In the rows, 128 means zero.
Each row is followed by its class.
111; 137; 95; 93; 124; 93; 84; 53; 121; 164; 108; 103; 174; 59; 172; 129; 148; 124; 127; 118; 109; 163; 164; 148; 137; 69; 120; 115; 116; 133; 105; 73; 134; 101; 97; 94 | fubaf
200; 121; 125; 103; 126; 113; 106; 111; 134; 151; 136; 114; 168; 103; 138; 173; 131; 72; 146; 114; 97; 161; 146; 150; 140; 109; 129; 97; 109; 98; 110; 151; 150; 121; 122; 149 | lezas
116; 133; 122; 92; 121; 135; 118; 67; 145; 147; 129; 154; 164; 73; 174; 153; 121; 132; 117; 106; 90; 142; 153; 154; 131; 101; 139; 113; 132; 130; 111; 101; 138; 137; 95; 62 | Bivuk
101; 161; 107; 109; 127; 57; 63; 75; 82; 169; 103; 116; 120; 85; 190; 82; 159; 115; 148; 164; 119; 178; 183; 147; 159; 63; 129; 129; 128; 138; 125; 76; 106; 78; 145; 119 | git
153; 138; 151; 87; 137; 106; 107; 110; 130; 136; 128; 116; 169; 102; 182; 104; 131; 85; 151; 140; 107; 162; 190; 171; 166; 73; 134; 110; 133; 132; 107; 112; 113; 144; 145; 112 | lezas
132; 117; 116; 112; 119; 112; 159; 117; 165; 143; 137; 99; 207; 91; 154; 145; 132; 90; 130; 137; 122; 143; 166; 138; 147; 89; 118; 80; 122; 109; 90; 80; 74; 101; 108; 96 | lezas
127; 126; 105; 121; 114; 124; 121; 122; 129; 154; 129; 120; 118; 125; 136; 134; 140; 128; 133; 136; 127; 162; 135; 109; 149; 113; 124; 103; 129; 112; 138; 88; 102; 124; 122; 106 | fubaf
122; 142; 118; 101; 147; 121; 101; 107; 139; 131; 122; 95; 127; 106; 133; 96; 130; 121; 141; 156; 136; 171; 137; 139; 178; 89; 119; 88; 134; 99; 133; 95; 80; 127; 172; 126 | Fudo
155; 139; 122; 108; 133; 113; 59; 86; 118; 157; 122; 113; 140; 114; 153; 152; 139; 109; 114; 150; 94; 175; 150; 147; 131; 88; 123; 136; 144; 127; 138; 99; 128; 112; 149; 102 | lezas
115; 108; 119; 126; 110; 65; 161; 112; 112; 132; 131; 81; 173; 75; 164; 76; 125; 160; 110; 127; 174; 118; 150; 136; 121; 91; 118; 146; 128; 181; 97; 39; 125; 144; 123; 89 | Por
108; 121; 101; 115; 105; 105; 112; 108; 120; 153; 119; 107; 132; 110; 148; 110; 141; 148; 127; 126; 140; 161; 140; 116; 141; 95; 116; 113; 124; 119; 123; 66; 95; 110; 118; 89 | Sar
132; 139; 135; 102; 143; 128; 109; 120; 149; 123; 116; 117; 170; 109; 156; 127; 110; 108; 134; 133; 117; 144; 154; 153; 137; 91; 106; 109; 129; 106; 102; 122; 114; 134; 138; 104 | Fudo
109; 127; 82; 105; 131; 83; 125; 69; 124; 151; 125; 63; 185; 56; 145; 90; 147; 132; 126; 139; 143; 152; 151; 129; 157; 56; 98; 96; 111; 120; 96; 38; 106; 111; 118; 112 | lezas
120; 157; 114; 106; 152; 87; 68; 55; 103; 138; 125; 105; 132; 82; 164; 111; 134; 125; 110; 165; 98; 143; 151; 155; 132; 71; 132; 146; 145; 154; 123; 90; 139; 115; 160; 132 | git
120; 129; 105; 113; 116; 89; 99; 77; 112; 162; 120; 118; 146; 84; 169; 137; 143; 124; 126; 129; 108; 159; 157; 135; 133; 85; 126; 132; 123; 143; 123; 74; 131; 97; 109; 96 | fubaf
146; 131; 119; 120; 116; 70; 107; 129; 139; 144; 109; 120; 143; 109; 156; 129; 126; 104; 146; 137; 147; 154; 150; 158; 135; 110; 139; 103; 127; 89; 103; 123; 99; 96; 157; 137 | Fudo
146; 130; 117; 119; 124; 78; 127; 108; 148; 145; 131; 109; 172; 98; 167; 136; 128; 82; 132; 143; 133; 135; 161; 159; 139; 94; 130; 93; 127; 101; 88; 113; 98; 104; 142; 125 | Fudo
171; 117; 96; 134; 113; 86; 113; 78; 140; 159; 137; 75; 142; 106; 128; 170; 127; 111; 96; 154; 121; 188; 134; 121; 129; 95; 122; 112; 139; 112; 126; 61; 81; 84; 140; 119 | Fudo
120; 128; 116; 113; 126; 174; 142; 97; 144; 147; 136; 149; 110; 106; 135; 172; 116; 139; 125; 121; 100; 161; 124; 126; 167; 134; 134; 77; 144; 107; 155; 116; 104; 132; 101; 80 | Bivuk
181; 117; 136; 109; 138; 126; 115; 125; 132; 127; 113; 85; 181; 119; 132; 147; 133; 94; 142; 119; 112; 176; 150; 132; 129; 97; 106; 131; 122; 114; 121; 112; 115; 118; 116; 132 | lezas
107; 146; 149; 126; 148; 112; 146; 107; 142; 92; 136; 129; 145; 88; 170; 100; 87; 132; 115; 167; 143; 108; 141; 181; 137; 118; 155; 122; 158; 142; 101; 116; 93; 159; 183; 107 | Bivuk
